The symbols move the nodes like this.
J206 + J140
J206 $ J803
J206 @ J389
J206 ^ J606
J678 + J60
J678 $ J746
J678 @ J798
J678 ^ J345
J838 + J675
J838 $ J156
J838 @ J914
J838 ^ J369
J914 + J863
J914 $ J732
J914 @ J206
J914 ^ J288
J26 + J293
J26 $ J280
J26 @ J193
J26 ^ J311
J108 + J288
J108 $ J594
J108 @ J934
J108 ^ J682
J848 + J303
J848 $ J914
J848 @ J594
J848 ^ J65
J746 + J173
J746 $ J815
J746 @ J612
J746 ^ J978
J376 + J537
J376 $ J693
J376 @ J603
J376 ^ J280
J293 + J963
J293 $ J376
J293 @ J812
J293 ^ J26
J970 + J185
J970 $ J193
J970 @ J717
J970 ^ J863
J812 + J531
J812 $ J603
J812 @ J838
J812 ^ J193
J473 + J798
J473 $ J46
J473 @ J487
J473 ^ J874
J672 + J727
J672 $ J205
J672 @ J293
J672 ^ J620
J591 + J603
J591 $ J675
J591 @ J303
J591 ^ J474
J766 + J594
J766 $ J606
J766 @ J743
J766 ^ J66
J805 + J66
J805 $ J687
J805 @ J173
J805 ^ J476
J389 + J160
J389 $ J682
J389 @ J805
J389 ^ J596
J537 + J865
J537 $ J578
J537 @ J755
J537 ^ J376
J327 + J379
J327 $ J727
J327 @ J230
J327 ^ J578
J480 + J803
J480 $ J160
J480 @ J498
J480 ^ J357
J727 + J786
J727 $ J511
J727 @ J963
J727 ^ J672
J934 + J606
J934 $ J357
J934 @ J771
J934 ^ J687
J717 + J474
J717 $ J369
J717 @ J65
J717 ^ J140
J729 + J369
J729 $ J848
J729 @ J108
J729 ^ J803
J303 + J156
J303 $ J863
J303 @ J648
J303 ^ J848
J99 + J687
J99 $ J833
J99 @ J815
J99 ^ J60
J620 + J672
J620 $ J230
J620 @ J26
J620 ^ J755
J156 + J311
J156 $ J970
J156 @ J732
J156 ^ J303
J498 + J682
J498 $ J66
J498 @ J99
J498 ^ J402
J511 + J874
J511 $ J598
J511 @ J537
J511 ^ J205
J904 + J244
J904 $ J536
J904 @ J786
J904 ^ J601
J578 + J327
J578 $ J672
J578 @ J948
J578 ^ J693
J205 + J511
J205 $ J152
J205 @ J376
J205 ^ J230
J280 + J376
J280 $ J531
J280 @ J591
J280 ^ J185
J288 + J914
J288 $ J648
J288 @ J606
J288 ^ J108
J369 + J838
J369 $ J303
J369 @ J288
J369 ^ J729
J743 + J357
J743 $ J596
J743 @ J931
J743 ^ J833
J311 + J26
J311 $ J185
J311 @ J49
J311 ^ J156
J358 + J771
J358 $ J931
J358 @ J879
J358 ^ J815
J49 + J193
J49 $ J474
J49 @ J729
J49 ^ J732
J536 + J345
J536 $ J220
J536 @ J874
J536 ^ J168
J399 + J476
J399 $ J60
J399 @ J978
J399 ^ J879
J220 + J978
J220 $ J798
J220 @ J666
J220 ^ J549
J603 + J755
J603 $ J868
J603 @ J156
J603 ^ J591
J833 + J743
J833 $ J771
J833 @ J238
J833 ^ J173
J771 + J596
J771 $ J402
J771 @ J399
J771 ^ J358
J549 + J220
J549 $ J473
J549 @ J598
J549 ^ J786
J863 + J970
J863 $ J49
J863 @ J140
J863 ^ J914
J755 + J620
J755 $ J948
J755 @ J311
J755 ^ J603
J868 + J948
J868 $ J26
J868 @ J970
J868 ^ J675
J185 + J280
J185 $ J812
J185 @ J474
J185 ^ J970
J803 + J729
J803 $ J65
J803 @ J682
J803 ^ J480
J963 + J152
J963 $ J537
J963 @ J531
J963 ^ J293
J786 + J549
J786 $ J874
J786 @ J152
J786 ^ J727
J815 + J358
J815 $ J238
J815 @ J244
J815 ^ J294
J687 + J934
J687 $ J743
J687 @ J358
J687 ^ J99
J160 + J65
J160 $ J108
J160 @ J66
J160 ^ J389
J531 + J693
J531 $ J755
J531 @ J675
J531 ^ J812
J601 + J904
J601 $ J168
J601 @ J727
J601 ^ J487
J66 + J766
J66 $ J934
J66 @ J833
J66 ^ J805
J238 + J931
J238 $ J399
J238 @ J345
J238 ^ J89
J152 + J598
J152 $ J865
J152 @ J693
J152 ^ J963
J294 + J815
J294 $ J89
J294 @ J904
J294 ^ J798
J193 + J812
J193 $ J591
J193 @ J369
J193 ^ J49
J978 + J746
J978 $ J294
J978 @ J46
J978 ^ J220
J89 + J238
J89 $ J879
J89 @ J536
J89 ^ J612
J140 + J717
J140 $ J729
J140 @ J160
J140 ^ J206
J865 + J487
J865 $ J327
J865 @ J620
J865 ^ J537
J379 + J168
J379 $ J786
J379 @ J205
J379 ^ J327
J474 + J591
J474 $ J838
J474 @ J848
J474 ^ J717
J648 + J732
J648 $ J140
J648 @ J480
J648 ^ J594
J60 + J99
J60 $ J173
J60 @ J294
J60 ^ J678
J606 + J206
J606 $ J480
J606 @ J596
J606 ^ J934
J693 + J578
J693 $ J620
J693 @ J868
J693 ^ J531
J244 + J879
J244 $ J345
J244 @ J549
J244 ^ J904
J487 + J601
J487 $ J379
J487 @ J672
J487 ^ J865
J682 + J108
J682 $ J766
J682 @ J687
J682 ^ J498
J612 + J89
J612 $ J244
J612 @ J168
J612 ^ J46
J46 + J612
J46 $ J904
J46 @ J379
J46 ^ J666
J402 + J498
J402 $ J805
J402 @ J60
J402 ^ J931
J879 + J399
J879 $ J678
J879 @ J220
J879 ^ J244
J598 + J666
J598 $ J487
J598 @ J578
J598 ^ J152
J931 + J402
J931 $ J476
J931 @ J678
J931 ^ J238
J798 + J294
J798 $ J612
J798 @ J601
J798 ^ J473
J732 + J49
J732 $ J717
J732 @ J803
J732 ^ J648
J173 + J833
J173 $ J358
J173 @ J89
J173 ^ J746
J596 + J389
J596 $ J498
J596 @ J476
J596 ^ J771
J476 + J805
J476 $ J99
J476 @ J746
J476 ^ J399
J675 + J868
J675 $ J311
J675 @ J863
J675 ^ J838
J666 + J46
J666 $ J601
J666 @ J327
J666 ^ J598
J168 + J536
J168 $ J549
J168 @ J511
J168 ^ J379
J345 + J678
J345 $ J978
J345 @ J473
J345 ^ J536
J594 + J648
J594 $ J206
J594 @ J357
J594 ^ J766
J230 + J205
J230 $ J963
J230 @ J280
J230 ^ J948
J357 + J480
J357 $ J389
J357 @ J402
J357 ^ J743
J874 + J473
J874 $ J666
J874 @ J865
J874 ^ J511
J948 + J230
J948 $ J293
J948 @ J185
J948 ^ J868
J65 + J848
J65 $ J288
J65 @ J766
J65 ^ J160

The rows follow the links: the fewer symbols apart two nodes are, the more alike their rows tend to be.

Some nodes and rows for them; each showing differs a little:
J729: -42 38 -35 -78 25 -26 30 -43 22 54 -50 43 74 -32 -5 -15 24 76 -26 32 60 -28 -46 18 -41 -59 15 -33 37 74 62 45 57 -84 50 -15 -39 50 26 27 41 45 38 -28
J755: 51 27 42 -60 11 27 -37 -32 -27 38 -39 -31 -91 -24 6 -79 -29 59 52 26 48 33 -35 -26 49 -46 34 39 -58 -5 49 -20 45 104 41 20 46 39 -31 21 69 -53 30 34
J288: -51 31 -43 -63 24 -31 36 -36 27 41 -43 47 90 -24 -7 2 30 66 -36 27 51 -33 -38 25 -50 -49 9 -40 47 73 54 47 46 -104 44 -20 -47 42 30 22 28 55 32 -35
J293: 56 24 46 -50 8 29 -39 -29 -31 31 -32 -36 -100 -20 7 -78 -31 50 55 23 40 36 -29 -28 55 -39 33 42 -62 -13 40 -27 37 114 34 21 50 34 -34 17 63 -59 26 38
J727: 65 -12 54 23 -14 37 -47 14 -34 -17 16 -54 -116 9 9 -38 -38 -24 52 -10 -19 42 15 -31 63 18 10 50 -67 -62 -18 -48 -17 131 -16 27 60 -17 -41 -7 11 -68 -11 44
J948: 54 27 42 -55 10 27 -37 -30 -27 35 -35 -34 -97 -23 8 -78 -29 55 53 23 43 36 -32 -27 51 -42 34 41 -60 -9 45 -22 40 109 37 19 48 35 -32 19 64 -57 27 37
J879: -10 -45 -9 94 -24 0 7 54 6 -62 61 -6 17 37 -1 69 7 -95 -21 -42 -73 -6 56 6 -10 72 -36 -7 17 -45 -78 -13 -71 -21 -64 -5 -8 -62 6 -34 -77 10 -49 -7
J168: 48 -33 39 71 -24 29 -34 41 -25 -48 46 -45 -84 29 5 7 -27 -71 31 -30 -55 29 41 -20 45 55 -12 37 -43 -73 -59 -44 -51 95 -48 19 43 -46 -28 -24 -34 -49 -35 31
J591: 18 44 14 -94 23 6 -12 -52 -9 61 -59 0 -30 -37 4 -73 -9 95 27 40 73 10 -55 -9 14 -70 40 12 -23 40 76 9 68 33 63 5 14 62 -11 33 78 -17 47 10
J376: 59 22 49 -45 6 31 -44 -25 -32 31 -27 -38 -104 -17 7 -75 -34 45 55 18 35 37 -26 -28 56 -35 32 44 -62 -18 34 -28 31 117 30 22 53 29 -35 15 58 -59 22 38
J185: 28 40 26 -86 21 11 -21 -49 -16 55 -57 -10 -52 -36 4 -78 -15 85 36 38 67 18 -50 -14 28 -66 40 22 -37 27 72 2 63 58 58 12 24 59 -17 30 79 -30 42 19
J805: -59 -21 -48 42 -4 -31 42 23 31 -27 28 40 106 18 -7 73 33 -43 -57 -16 -34 -36 25 28 -57 33 -30 -45 65 20 -35 28 -30 -120 -29 -24 -53 -28 35 -15 -58 60 -22 -39
J536: 30 -42 23 89 -27 21 -20 51 -14 -58 58 -36 -50 35 4 33 -17 -88 13 -39 -71 18 54 -15 26 67 -24 22 -22 -71 -74 -38 -65 59 -60 12 27 -58 -19 -32 -55 -30 -44 18
J244: 12 -46 9 95 -27 11 -9 54 -7 -64 60 -22 -20 38 3 50 -6 -97 -1 -41 -75 8 56 -6 11 73 -30 9 -5 -62 -78 -27 -70 24 -64 5 11 -63 -7 -32 -68 -12 -48 8
J978: 3 -47 3 96 -26 7 -1 56 -1 -66 63 -16 -4 40 1 57 -1 -96 -9 -43 -77 2 57 -2 3 74 -32 3 5 -55 -79 -22 -71 6 -65 2 3 -64 -4 -34 -75 -2 -50 1
J480: -64 14 -52 -27 14 -37 47 -15 36 19 -19 51 116 -10 -7 35 38 28 -51 10 20 -43 -16 30 -62 -21 -9 -50 64 61 21 47 21 -131 18 -23 -60 17 40 11 -7 67 14 -41
J327: 65 -8 55 18 -11 36 -48 11 -36 -12 13 -52 -118 8 8 -41 -36 -18 55 -7 -15 44 10 -32 65 14 11 51 -68 -59 -15 -46 -14 135 -10 27 59 -11 -40 -5 14 -69 -9 44
J549: 43 -35 36 74 -24 26 -32 43 -23 -51 48 -43 -79 29 5 12 -26 -77 27 -33 -58 28 44 -20 44 59 -14 33 -39 -73 -61 -44 -55 88 -52 18 39 -50 -27 -27 -38 -45 -38 28
J487: 62 -19 52 40 -16 35 -46 23 -34 -28 28 -53 -109 16 8 -25 -35 -40 46 -18 -32 38 24 -29 62 33 4 49 -61 -67 -33 -48 -31 124 -27 24 56 -26 -37 -15 -5 -64 -20 40
J678: -15 -46 -11 94 -24 -4 10 54 7 -62 60 -2 26 38 -1 71 7 -94 -26 -42 -74 -9 57 7 -13 72 -38 -11 22 -42 -76 -11 -69 -29 -64 -6 -14 -63 9 -32 -78 15 -47 -9
J280: 45 33 39 -68 14 21 -35 -38 -26 46 -44 -25 -82 -27 5 -80 -25 70 48 29 54 30 -41 -20 45 -52 38 35 -53 6 56 -15 49 92 46 19 41 45 -27 23 73 -49 33 30
J612: 14 -46 14 95 -27 12 -11 53 -10 -63 60 -25 -30 36 3 48 -9 -95 1 -40 -73 10 54 -9 17 73 -27 12 -10 -65 -78 -29 -70 33 -64 8 14 -63 -9 -33 -65 -16 -47 10
J205: 67 0 55 0 -7 36 -48 -1 -36 -1 -1 -52 -119 1 7 -54 -40 0 58 -2 -1 43 1 -32 65 2 16 50 -70 -48 0 -43 -1 135 0 24 62 0 -41 2 28 -70 0 45
J648: -51 33 -40 -67 24 -30 34 -38 27 46 -45 48 86 -29 -5 -4 29 70 -34 29 53 -31 -40 22 -48 -53 9 -35 45 75 58 45 51 -98 47 -19 -43 46 28 24 32 51 33 -32
J874: 56 -27 45 57 -21 31 -38 31 -29 -39 38 -51 -99 24 7 -9 -32 -57 40 -24 -45 37 33 -24 54 44 -4 42 -52 -72 -47 -49 -42 113 -39 21 49 -38 -34 -19 -19 -56 -29 37
J537: 65 7 54 -17 -1 35 -48 -7 -35 11 -11 -48 -115 -8 8 -65 -38 17 58 7 15 42 -9 -33 64 -14 23 49 -70 -40 14 -37 13 132 12 25 60 11 -39 6 40 -68 9 43
J848: -37 39 -32 -81 25 -24 27 -46 20 55 -53 42 67 -33 -5 -22 22 81 -23 35 64 -26 -47 18 -38 -64 19 -28 34 74 67 42 60 -77 55 -15 -34 54 23 30 46 41 40 -25
J914: -34 41 -29 -83 26 -22 25 -47 17 55 -56 38 61 -34 -4 -24 19 85 -18 35 66 -22 -49 18 -33 -65 22 -27 30 73 69 40 63 -70 57 -15 -31 57 23 30 50 36 43 -23
J311: 24 43 19 -89 23 9 -18 -51 -13 58 -57 -8 -44 -36 4 -74 -13 89 32 39 70 17 -53 -11 25 -69 37 20 -31 32 71 2 65 50 61 8 23 59 -14 33 79 -26 44 17
J140: -45 36 -38 -71 25 -29 32 -42 27 48 -47 45 81 -29 -6 -11 26 73 -28 32 59 -30 -42 21 -43 -57 14 -33 42 75 60 45 53 -92 49 -18 -41 48 27 25 36 47 39 -31
J303: -18 45 -14 -92 28 -13 13 -53 9 61 -61 27 32 -37 -2 -44 12 95 -6 41 72 -12 -54 10 -17 -70 28 -14 12 66 76 32 70 -37 64 -8 -18 62 11 33 64 18 47 -13
J687: -60 -18 -50 37 -5 -30 44 20 31 -25 23 42 107 16 -7 72 35 -37 -57 -16 -29 -40 23 29 -58 28 -30 -44 66 23 -29 30 -28 -122 -24 -24 -55 -24 38 -13 -55 64 -19 -40

Each walk starts at a row. The symbols on each line, taken left to right, move it on to the next node.
Answer with the node's row; about right is enough.
-67 1 -55 -4 7 -37 48 0 37 3 -4 53 118 -2 -9 54 39 3 -58 3 2 -43 -3 32 -64 -2 -18 -51 70 50 3 45 2 -134 2 -26 -61 1 39 1 -26 68 1 -45
$ @ +	-65 -5 -55 9 4 -36 49 5 36 -5 5 49 118 4 -8 59 38 -9 -58 -2 -5 -43 6 32 -62 6 -23 -51 69 45 -5 41 -8 -134 -7 -25 -61 -5 41 -1 -35 69 -5 -45
+ @ $	-65 -8 -53 18 1 -35 47 11 36 -11 14 47 116 8 -9 66 38 -21 -59 -9 -17 -43 11 32 -63 15 -24 -49 68 36 -17 37 -14 -132 -14 -24 -59 -14 40 -7 -44 68 -9 -44
-63 -14 -52 31 -2 -33 47 17 33 -21 20 44 113 12 -9 69 37 -32 -58 -14 -24 -41 17 30 -62 23 -29 -47 67 28 -25 35 -23 -126 -22 -24 -57 -22 39 -11 -51 65 -16 -41
+	-68 0 -54 2 6 -37 48 1 36 -2 2 51 118 0 -6 55 39 -3 -57 -2 -2 -44 1 31 -65 3 -20 -50 71 46 -3 41 -2 -134 -3 -26 -61 -1 41 -1 -30 70 -3 -44
$ ^	-65 -11 -52 26 1 -33 46 15 33 -18 16 43 113 9 -8 68 38 -26 -59 -11 -22 -42 14 31 -62 21 -28 -48 67 32 -20 35 -20 -130 -16 -25 -57 -17 37 -10 -49 67 -13 -40
21 42 18 -91 23 7 -14 -52 -13 61 -59 -4 -37 -37 0 -74 -11 90 30 38 71 14 -52 -10 20 -69 38 16 -29 36 75 5 67 43 64 7 19 61 -13 31 77 -20 45 15
+ @ @	-26 43 -22 -88 26 -18 18 -50 14 60 -58 33 48 -35 -4 -37 15 89 -9 38 70 -17 -51 13 -25 -68 24 -20 21 70 74 36 67 -53 61 -11 -25 60 17 33 57 29 44 -18
^ ^ ^	-65 10 -53 -21 10 -36 48 -13 35 14 -13 54 117 -8 -7 41 39 22 -55 9 16 -41 -12 31 -65 -15 -10 -50 68 60 18 48 15 -132 14 -25 -59 14 39 7 -10 69 9 -44
36 -39 30 83 -25 23 -27 48 -19 -55 54 -39 -65 33 5 22 -22 -82 20 -34 -66 23 49 -18 36 64 -19 29 -32 -74 -67 -40 -61 74 -58 13 33 -55 -21 -29 -47 -38 -40 23
+ +	-5 -45 -5 94 -24 2 4 55 2 -65 62 -9 11 39 0 66 4 -95 -18 -41 -75 -4 56 2 -6 73 -38 -4 14 -50 -78 -15 -71 -13 -65 -2 -6 -64 4 -34 -78 7 -47 -3
@ $	24 -43 20 91 -28 18 -20 52 -14 -62 58 -32 -44 37 1 38 -14 -92 10 -40 -71 16 54 -12 23 69 -24 18 -20 -70 -74 -35 -67 49 -61 9 21 -61 -16 -32 -59 -26 -47 15
-12 45 -11 -94 27 -12 9 -54 6 64 -63 22 25 -39 -1 -50 8 96 1 40 74 -8 -55 6 -15 -74 29 -12 8 65 76 29 71 -29 64 -5 -12 64 9 32 67 14 49 -8
$ +	13 44 11 -95 24 3 -7 -54 -6 63 -60 4 -21 -37 1 -71 -8 94 23 42 75 9 -56 -5 12 -73 36 11 -19 44 77 12 69 23 65 6 13 62 -7 34 78 -13 47 8
+ ^ @	-21 44 -18 -90 27 -17 16 -52 13 61 -60 30 40 -37 -3 -39 14 92 -8 39 72 -16 -54 11 -23 -70 26 -17 14 68 76 33 68 -47 61 -9 -19 62 13 32 60 23 47 -15
-6 47 -4 -96 28 -6 3 -56 3 65 -63 17 8 -41 0 -57 3 98 7 39 76 -3 -57 1 -4 -74 33 -2 -1 59 78 23 71 -11 65 -2 -4 64 3 35 71 4 48 -3
+ +	34 38 31 -79 16 15 -25 -45 -19 54 -53 -16 -63 -31 5 -78 -20 80 41 34 62 24 -47 -18 33 -60 38 28 -42 19 65 -7 57 73 54 15 34 52 -21 28 78 -37 40 24
^ + $	40 35 32 -77 16 19 -29 -44 -21 51 -51 -19 -70 -31 4 -81 -22 75 45 32 58 26 -44 -18 38 -58 38 32 -46 16 63 -9 56 79 53 16 37 51 -22 26 77 -40 39 26
-27 -42 -21 88 -21 -11 20 50 14 -59 57 8 47 34 -2 77 13 -87 -35 -37 -70 -19 52 12 -26 68 -39 -21 35 -29 -70 -2 -64 -53 -58 -10 -24 -58 16 -32 -78 28 -44 -16
+ $ $	-50 -29 -41 60 -12 -26 35 35 27 -41 40 30 89 25 -5 79 28 -61 -52 -27 -48 -33 37 25 -49 47 -36 -38 57 1 -51 19 -45 -101 -42 -21 -46 -41 31 -21 -67 50 -30 -33
^ $ $	-42 -35 -33 75 -17 -20 30 41 22 -49 48 22 73 31 -6 80 24 -75 -45 -33 -57 -28 44 20 -40 57 -37 -33 48 -12 -60 10 -55 -83 -51 -16 -37 -50 26 -25 -76 42 -36 -28
-2 47 -2 -97 27 -5 2 -54 0 64 -63 13 2 -38 0 -60 2 95 12 42 75 1 -56 0 0 -74 34 0 -7 56 77 23 72 -2 65 0 1 64 -1 35 73 0 47 1
$ $	8 46 5 -93 26 0 -4 -53 -3 63 -61 7 -15 -37 1 -67 -5 95 20 41 72 4 -56 -4 9 -74 36 5 -15 48 78 17 69 16 65 3 7 64 -4 33 76 -8 48 5
@ ^ ^	-58 24 -49 -50 19 -34 42 -28 32 32 -32 51 105 -19 -7 15 33 48 -44 20 38 -37 -30 29 -56 -37 2 -44 58 69 41 49 36 -117 34 -23 -54 34 35 17 14 61 25 -39
